In the rows, zero is written as 128.
Each row of numbers stands for one object and depends on some of the facts below. Use the named rows to name the rest.

Some facts about the objects:
(1026) (κ (742) (1185) (417) (494) (534))
(1038) (κ (101) (455) (701)) (Ψ (755)) (σ a)
(105) (Ψ (645)) (σ c)
(1051) (Ψ (609) (1267)) (σ a)
(1052) (κ (605) (857)) (σ a)
(1067) (σ a)
(1111) (κ (631)) (Ψ (567) (1155) (923) (1305)) (σ a)
(1122) (σ a)
(1132) (σ b)
(114) (Ψ (494))
(1152) (Ψ (437) (1305))
(1155) (Ψ (709) (16)) (σ a)
(1161) (σ c)
(1163) (Ψ (537)) (σ c)
(1168) (Ψ (414) (455))
(1179) (Ψ (105) (32)) (σ c)
(1188) (Ψ (6)) (σ b)
(119) (σ a)
(1193) (Ψ (105)) (σ c)
(1195) (κ (890) (927) (257)) (σ a)
(1196) (κ (742) (414) (858) (802)) (Ψ (722)) (σ c)
(1209) (Ψ (742))
(1263) (κ (702) (499)) (Ψ (755)) (σ a)
(1267) (Ψ (645) (1193) (661))
(1301) (σ a)
(1305) (κ (199) (631) (605) (105)) (Ψ (1388)) (σ c)
(1318) (κ (193) (601) (24)) (σ a)
(1319) (Ψ (196) (1195))
(1327) (σ c)
(1343) (κ (509) (982) (905))
(1354) (Ψ (494))
(1363) (κ (788) (905) (631) (105) (927) (1326))
(1369) (Ψ (159) (661)) (σ a)
(1388) (κ (143) (439) (880) (1168) (1185) (969) (119)) (σ c)
(143) (σ a)
(150) (Ψ (6)) (σ a)
(151) (Ψ (6)) (σ c)
(159) (Ψ (619)) (σ b)
(16) (σ a)
(169) (σ a)
(171) (σ b)
(193) (σ b)
(196) (Ψ (923)) (σ c)
(199) (σ c)
(22) (κ (473) (1327) (324) (105) (1122) (196) (169)) (σ b)
(221) (Ψ (584)) (σ a)
(226) (Ψ (114))
(230) (κ (969) (494))
(257) (Ψ (742) (439)) (σ c)
(271) (κ (114) (407) (923)) (σ b)
(288) (κ (880) (890) (427)) (σ c)
(300) (κ (1051) (361) (534)) (σ b)
(303) (Ψ (1319) (722))
(32) (κ (171)) (Ψ (923)) (σ b)
(347) (σ a)
(348) (Ψ (403))
(396) (Ψ (159)) (σ b)
(398) (Ψ (537) (119)) (σ c)
(403) (κ (1207) (573) (858) (1301)) (Ψ (645)) (σ a)
(407) (Ψ (857))
(417) (Ψ (709))
(423) (κ (605) (361) (1193)) (Ψ (6)) (σ c)
(427) (σ b)
(428) (Ψ (414) (1193)) (σ b)
(437) (σ a)
(439) (Ψ (105)) (σ c)
(473) (σ c)
(48) (σ a)
(481) (κ (1067) (877) (722)) (σ c)
(494) (Ψ (439))
(499) (Ψ (1209)) (σ b)
(509) (Ψ (439) (755)) (σ a)
(535) (Ψ (1369) (32) (257) (494)) (σ a)
(537) (Ψ (742))
(567) (Ψ (788)) (σ a)
(573) (Ψ (1155))
(579) (Ψ (619))
(584) (Ψ (720)) (σ c)
(6) (Ψ (645) (494)) (σ a)
(605) (Ψ (396) (6)) (σ a)
(608) (κ (221) (1051) (366)) (Ψ (742) (1209) (1152)) (σ b)
(609) (κ (193) (509) (1369) (584)) (Ψ (414)) (σ b)
(619) (κ (221) (573) (778) (802)) (Ψ (645) (661))
(631) (σ a)
(645) (σ b)
(701) (Ψ (619)) (σ c)
(702) (Ψ (720))
(709) (Ψ (857))
(720) (Ψ (417))
(722) (Ψ (1369)) (σ c)
(742) (σ a)
(755) (κ (171) (398)) (Ψ (661)) (σ b)
(764) (Ψ (169))
(768) (κ (348) (579) (143) (407))
(778) (Ψ (300)) (σ c)
(788) (Ψ (1038))
(806) (κ (1067) (1369)) (σ c)
(824) (κ (764) (535) (1354) (936))
(857) (Ψ (494)) (σ a)
(870) (κ (1168) (890)) (σ a)
(874) (κ (922) (1168) (171) (802)) (Ψ (119))
(877) (Ψ (755) (119))
(890) (σ b)
(904) (Ψ (439))
(905) (σ b)
(922) (σ b)
(923) (Ψ (48) (1305)) (σ b)
(927) (Ψ (645)) (σ b)
(931) (Ψ (509) (722))
(969) (Ψ (537))
(982) (σ a)

Some objects and their rows:
(193): [103 136 135 124 154 120 107 147 122 133 127 128 118 141 112 115 117 125
 119 107 121 130 101 135 121 108 132 129 127 133 127 124 118  87]
(936): [117 134 130 126 137 129 115 137 122 135 131 116 121 137 130 144 117 134
 127 127 123 117 137 125 127 120 128 130 150 128 137 136 123 118]
(709): [126 119 124 116 124 134 133 128 144 120 115 133 127 138 116 137 129 128
 136 109 125 127 145 126 134 118 124 118 129 142 156 131 146 136]
(802): [129 128 147 132 128 137 121 118 109 132 133 106 134 128 124 144 111 133
 113 120 122 120 128 108 132 123 121 144 149 121 141 142 127 123]
(1263): [153 121 116 138 122 126 133 114 139 124 122 119 116 105 132 129 133 124
 123 128 130 155 126 128 109 153 136 120  99 112 100 121 131 137]
(982): [113 120 120 118 150 116 124 124 111 143 117 117 103 127 139 137 115 132
 141 141 109 132 138 135 126 130 125 128 124 113 123 129 128 113]
(509): [117 131 109 132 143 107 122 125 137 125 113 130  98 117 134 118 129 119
 154 134 126 144 130 135 108 128 121 118 110 102 124 125 144 123]
(874): [167 128 140 132  81 146 132  94 118 144 159 122 124 124 126 124 154 115
  75  95 138 140 113 119 112 158 125 129 120  97 106 150 146 147]
(601): [120 132 128 129 137 123 105 137 121 140 127 120 123 132 130 137 119 133
 127 125 124 118 134 127 127 118 128 127 144 129 134 134 130 115]
(271): [128 123 143 125 134 140 105 127 132 136 128 127 138 136 116 119 116 124
 102 116 120 143  95 121 123 116 152 144 120 141  99 127 113 102]
(428): [118 135 144 144 136 131 146 153 139 109 144 133 137 116 101 128 148 123
 134 114 111 121 109 145 131 117 127 136 106 117 135 114  98 122]
(1195): [143 106 118 119 104 136 119 105 159 127  99 159 133 136 157 117 155 130
 146 159 112 142 136 112 135 118 139 154 111 101  71 127 148 134]
(16): [111 115 114 115 132 124 135  99 131 115  99 132 118 145 137 131 124 130
 157 132 115 147 142 115 134 116 117 132 127 124 138 129 157 138]
(437): [101 130 112 117 138 115 137  97 130 111 105 130 114 148 146 122 135 120
 157 138 128 147 141 111 122 127 119 140 135 112 122 131 151 140]
(169): [130  99  59 177 179  80 163  94  22 122 217 248  98  51 113  24 128  75
 114 210  71 132 237  24 178 112 138 101 122 231 134 153 127  62]
(535): [130 127 118 124 139 123 150 126 130 122 124 120 102 119 132 134 136 125
 146 127 120 132 146 134 113 143 116 117 109 109 129 117 123 139]
(1038): [139 117 115 132 119 120 125  98 135 123 111 130 118 121 138 126 128 124
 131 135 125 155 122 125 122 146 137 130 106 123  97 124 137 134]
(347): [119 118 122 116 150 124 128 118 108 136 115 114 108 129 142 142 115 135
 145 136 111 127 141 124 130 131 120 128 137 118 121 131 125 118]
(1326): [120 138 129 124 138 130 111 140 126 137 129 116 124 138 137 140 125 134
 129 130 119 111 137 133 141 119 133 125 145 133 135 143 124 121]
(417): [134 101 123 111 122 142 135 124 145 119 108 133 135 138 106 148 121 139
 133 103 126 125 152 122 126 110 124 114 125 156 168 124 152 141]

Which object is each row?
No name comes twice in this set of rows, the named rows included.
[137 142 103 125 102 127 109 110 140 122 113 143 172 150 162 118 145 122
 124 152 148 139 102 161 156 170 166 106 120 169 112 139 132 164] => (1305)
[161 127 136 141  91 130 136 118 128 123 137 121 153 113 117 122 107 132
 106 131 170 134 104 118 118 153 126 129 117 132 118 113 128 147] => (1196)
[139 125 122 134 118 111  67 142 125 151 118 130 127 115 124 100  83 130
 116 142 163 134  88 146 118 125 131 114 122 133 112 124 161  99] => (806)
[141 124 130 126 126 132 133 142 146 122 128 127 126 122 116 140 131 132
 127 106 130 124 145 134 119 127 124 112 121 134 144 125 132 136] => (407)
[108 133 124 126 137 119 149  96 126 108 110 124 118 141 140 134 124 127
 146 137 132 148 143  96 116 131 119 147 137 115 120 124 133 143] => (742)
[141 129 119 137 126 118  78 133 137 143 120 121 123 119 129 127 115 130
 110 129 125 132 110 136 128 121 145 124 121 134 107 139 142 110] => (1343)
[111 136 121 119 134 116 146 102 127 120 117 132 113 140 145 122 137 121
 148 139 130 143 146 109 118 132 120 143 139 105 112 128 136 138] => (119)
[137 136 139 128 125 135 142 114 144 114 129 121 144 134 109 119 131 116
  93  98 146 164 101 109  99 144 147 144 112 151  99 112 108 130] => (608)
[165 135 124 143 109 129 132 130 134 117 133 116 165 104 131 130 121 137
 113 139 154 134 105 154 136 164 149 110 115 158 116 114 104 164] => (423)
[122 137 117 129 112 123 129 143 126 125 133 141 150 135 145 121 137 127
 148 147 142 115 111 163 153 145 130 112 131 140 144 127 126 155] => (105)
[145 116 114 129 140 125 105  97 114 132 112 106 137 123 157 142 115 135
 116 151 109 143 119 133 146 159 157 126 116 149  93 132 116 134] => (1052)
[122 135 138 128 137 135 153 148 138 120 144 128 127 126 108 128 146 121
 121 105 124 121 114 146 120 121 129 126 110 124 131 113  99 122] => (1188)
[145 121  92 121 123 128 119 103 139 127 110 129 130 127 157 130 155 119
 124 134 112 151 123 158 137 170 164 105  96 141  98 135 126 157] => (1111)
[146  66 117  87 141 152 161 109 128 121  90 111 118 130  96 165  99 147
 135  95 117 143 164 130 121 130 122  95  90 164 168 112 151 135] => (221)

Now the same objects, written a new way:
Known rows:
(481): [137 145  92 116 129  72 109 136 131 105 150 155 132 105 133 126 127 145
 132  88 121 121 144 143  89  83 113 124 147]
(870): [147 151 107 137 138 115 124 132 129 148 149 144 153 103 138 124 129 118
 146 138 133 127 126 120 129 106 130 124 121]
(403): [141 131 148 146 132 159 112 149 142 132 114 132 140 142 128 121 118 113
 109 191 168 108 164 138  85 126 120 126 127]
(1111): [103 100 148 151 116 148 182 117  83 149 174 133 139 143 107 138 128 149
  43 104  86 145  82 132 183 133 160 106 118]
(1263): [132 116 175 146 118 159 141 132 112 134 143 125 141 155 134 138 120 135
  60 151 134 113 116 145 120 126 134 120 116]
(257): [ 96  97 130 137 126 169 161 131 117 125 104 116 115 147 107 124 124 137
  92 111 122 132 129 131 142 158 140 115 150]
(709): [117 127 112 142 122 131 152 110 127 111 127 119 108 125 123 128 136 143
 135 114 107 140 105 129 129 122 139 123 129]
(931): [107 102 170 138 122 155 150 148 118 119 157 105 116 158  98 133 119 139
  97 140 131 123 142 133 130 130 131 111 139]
(1207): [151 149 118 119 132 113 122 127 129 135 143 119 130 119 137 128 129 126
 166 132 139 135 123 114 146 109 129 139 121]
(1185): [146 140 111 117 133 108 125 132 127 139 142 118 129 111 142 126 131 122
 168 129 138 130 123 104 153 107 134 138 121]
(159): [118 120 128 111 113 147 101 139 139 133  79 123 109 132 100 124 125 110
 106 137 153  83 178 187  80 110 118 125 152]
(398): [ 83 108 113 138 143 103 146 171 130 102 172 127 113 104  84 126 127 151
 179 113 131 155 133 119 151 139 148  98 162]
(439): [ 97  99  95 120 131 171 104 130 138 104  43 122 100 141 108 111 130 133
  70 148 146 114 141 138  97 157 147 143 121]
(114): [116 111 155 128 125 152 137 139 127 127 131 106 107 147 106 128 126 133
 123 144 140 122 135 128 131 135 129 128 132]
(396): [120 112 173 129 128 157 116 146 135 129 109 118 137 155 112 127 120 113
 123 149 154 105 161 146 107 155 115 125 138]
(1369): [ 86 107 150 120 124 145  95 143 135 104  87 118  93 157 107 134 124 138
  58 130 138 129 146 153  96 181 132 127 115]
(6): [ 90 130 117 148 145 142  96 166 170 112 111 128  98 127  95 126 123 113
 161 173 149 132 181 139  74 177 120 111 152]
(101): [143 141 121 117 126 106 119 123 131 130 145 123 126 126 148 130 130 128
 167 124 126 134 124 124 140 121 119 134 129]
(877): [111 108 175 127 119 130 148 140 122 118 159 103 114 154 107 136 122 146
 126 113 125 130 132 129 137 137 129 117 131]
(199): [127 124 111 126 155 113 107 121 129 110 152 149 158 141 159 129 126 117
 137 122 117 163 106  77 136 204 115 140 116]

Rows to name:
No name comes twice in this set of rows, the named rows included.
[131 121 132 143 130 183 115 139 147 121 106 117 127 143 124 115 120 104
 106 187 161  89 166 133  73 120 122 134 128] => (619)
[ 80  76 185 125 122 123 126 175 108  99 146 116 103 162  74 135 116 151
  38 120 136 141 137 140 126 159 153 108 125] => (535)
[115 131  65 162 131 159 171  90 131 113  75 148 121  84 121 111 140 155
 106 138 103 108  82 129 116  97 155 129 130] => (1388)
[124 139  92 107 125 165  73 120 176 114   9 140  94 126 114 109 129 100
 115 144 152  82 195 171  29 129 110 147 142] => (645)
[151 151 101 124 134 158  91 113 166 137  53 117 114 120 160 119 132 101
 175 176 156 100 161 129  96 140 111 160 118] => (414)
[118 132 112 141 125 197 107 107 170 119  39 113  92 145 138 118 136 111
 124 178 142  95 155 153  65 149 114 148 131] => (661)

Now the same objects, written a new way:
Some rows with their names:
(619): [ 67 127 116 108 164 136 144 120  92 161 115 170 165 105 147 125 205 125
 156  90 175 120  82 104 120 139]
(534): [102 123  89 144 102 150 145 118  69 178 121 162 138 120 136 128 185 166
 141  95 165 140  84 110  94 123]
(24): [125 139  81 139 108 156 136 134  80 166 118 143 144 127 135 122 179 153
 124 107 168 150  90 107  82 127]
(931): [ 92 117  53 125 143 135 122 139 101 139 132 133 155 117 170 135 186 127
 114  95 183 150  86  98 110 128]
(150): [ 97 124  77 126 162 144  90 138  97 151 126 143 164 125 152 146 181 146
 121 105 178 144  93  93 109 131]
(605): [ 71 116  77 135 167 150 101  97  95 145 114 136 145 117 143 150 179 149
 114  87 173 133  92  85 120 144]
(427): [125 143  86 127  98 142 136 137  77 158 125 138 147 126 134 128 181 166
 115  87 178 160 101 120  92 119]
(119): [105 119  86 104 142 161 153 120 106 161 131 160 144 119 139 102 139 136
 152 101 146 156 127 106 104  99]
(6): [ 91 125  97 108 163 152 104 137 108 171 123 150 179 127 155 128 177 140
 127  99 158 142 106 102 119 121]
(870): [110 157 127 121 114 151 153 134  99 130 124 148 161 125 100 164 137 163
 131 113 207 145 109 144 102 109]
(858): [116 128  87 145 106 160 146 126  73 173 122 157 144 122 138 125 184 161
 132  97 167 143  88 110  87 125]
(494): [ 70 131 106 110 156 156 113 133  88 189 140 158 177 123 153 119 182 134
 139  84 159 141  95 104 133 113]
(473): [121 141  74 143  91 162 132 123  81 160 124 136 145 125 153 122 172 160
 141  96 165 140 103 113  88 129]
(114): [ 88 135  88 123 148 162 104 143  90 175 133 145 170 118 157 126 184 128
 124  94 171 145  89  98 124 118]
(1263): [ 87 130  91 111 162 136 132 124 101 136 114 140 148 112 138 147 167 129
 146 111 186 139  89  98 106 135]
(874): [103 126 107 123 148 191 164 155  96  89 133 177 139  89 139 134 189 118
 154  99 195 133 105 109 113 123]
(303): [ 71 128  62 122 121 132 138 144  98 142 143 123 138 121 177 136 194 147
 108 107 185 160  82  96 109 133]
(1354): [ 91 131  80 128 158 161  98 148  87 160 137 137 166 119 161 137 183 132
 119  96 179 145  82  95 123 128]
(1185): [112 131  80 140 100 145 146 127  76 167 129 152 150 125 134 132 178 163
 130  98 168 146  88 114  90 121]
(788): [ 86 122  64 111 136 144 140 131 108 150 130 133 151 121 161 114 178 134
 119  90 169 151  91 100 108 126]

Which object is each row?
No name comes twice in this set of rows, the named rows included.
[108 138  78 100 168 122 118 147 111 162 109 127 156 128 156 126 172 122
 136 133 173 150  84  88  91 131] => (1369)
[ 98 165 100 141 107 183 144 112  98 141 101 116 127 125  92 120 147 149
 109  84 180 130  76 109 106 151] => (1363)
[ 55 153  82 115  96 158 153 146  93 162 159 124 129 131 194 120 186 152
 132 104 171 163  95 101 113 122] => (196)
[100 136  71 105 156 131 107 139 105 143 121 123 171 120 150 134 188 141
 101  79 191 150  95 109 118 122] => (927)
[119 171 113 135 103 155 137 136  78 164 102 132 140 117 126 124 170 136
 168 133 184 130  76 109  83 134] => (481)
[ 63 138  76 125 111 145 153 151  91 155 151 132 136 128 181 129 187 150
 107 106 180 167  88  98 111 127] => (1319)
[ 92 136  64 116 138 165 115 140  94 142 151 135 146 110 162 123 154 115
 147  93 177 152 103 106 132 102] => (257)
[124 151  85 134 108 153 135 134  83 163 115 133 133 129 128 119 182 164
 117  89 176 152  92 108  91 126] => (905)
[ 51 172 121  93 110 144 169 142 114 141 150 124 146 135 135 143 137 151
 120 112 191 166 103 127 117 116] => (1195)
[ 86 107  78 128 156 119 114 113  89 152 118 150 155 117 152 153 194 152
 131 104 177 137  92  94  96 132] => (1051)
[109 117  49 124 148 136 130 140  92 141 126 134 137 108 153 125 169 124
 130 110 180 149  85  95  99 117] => (877)

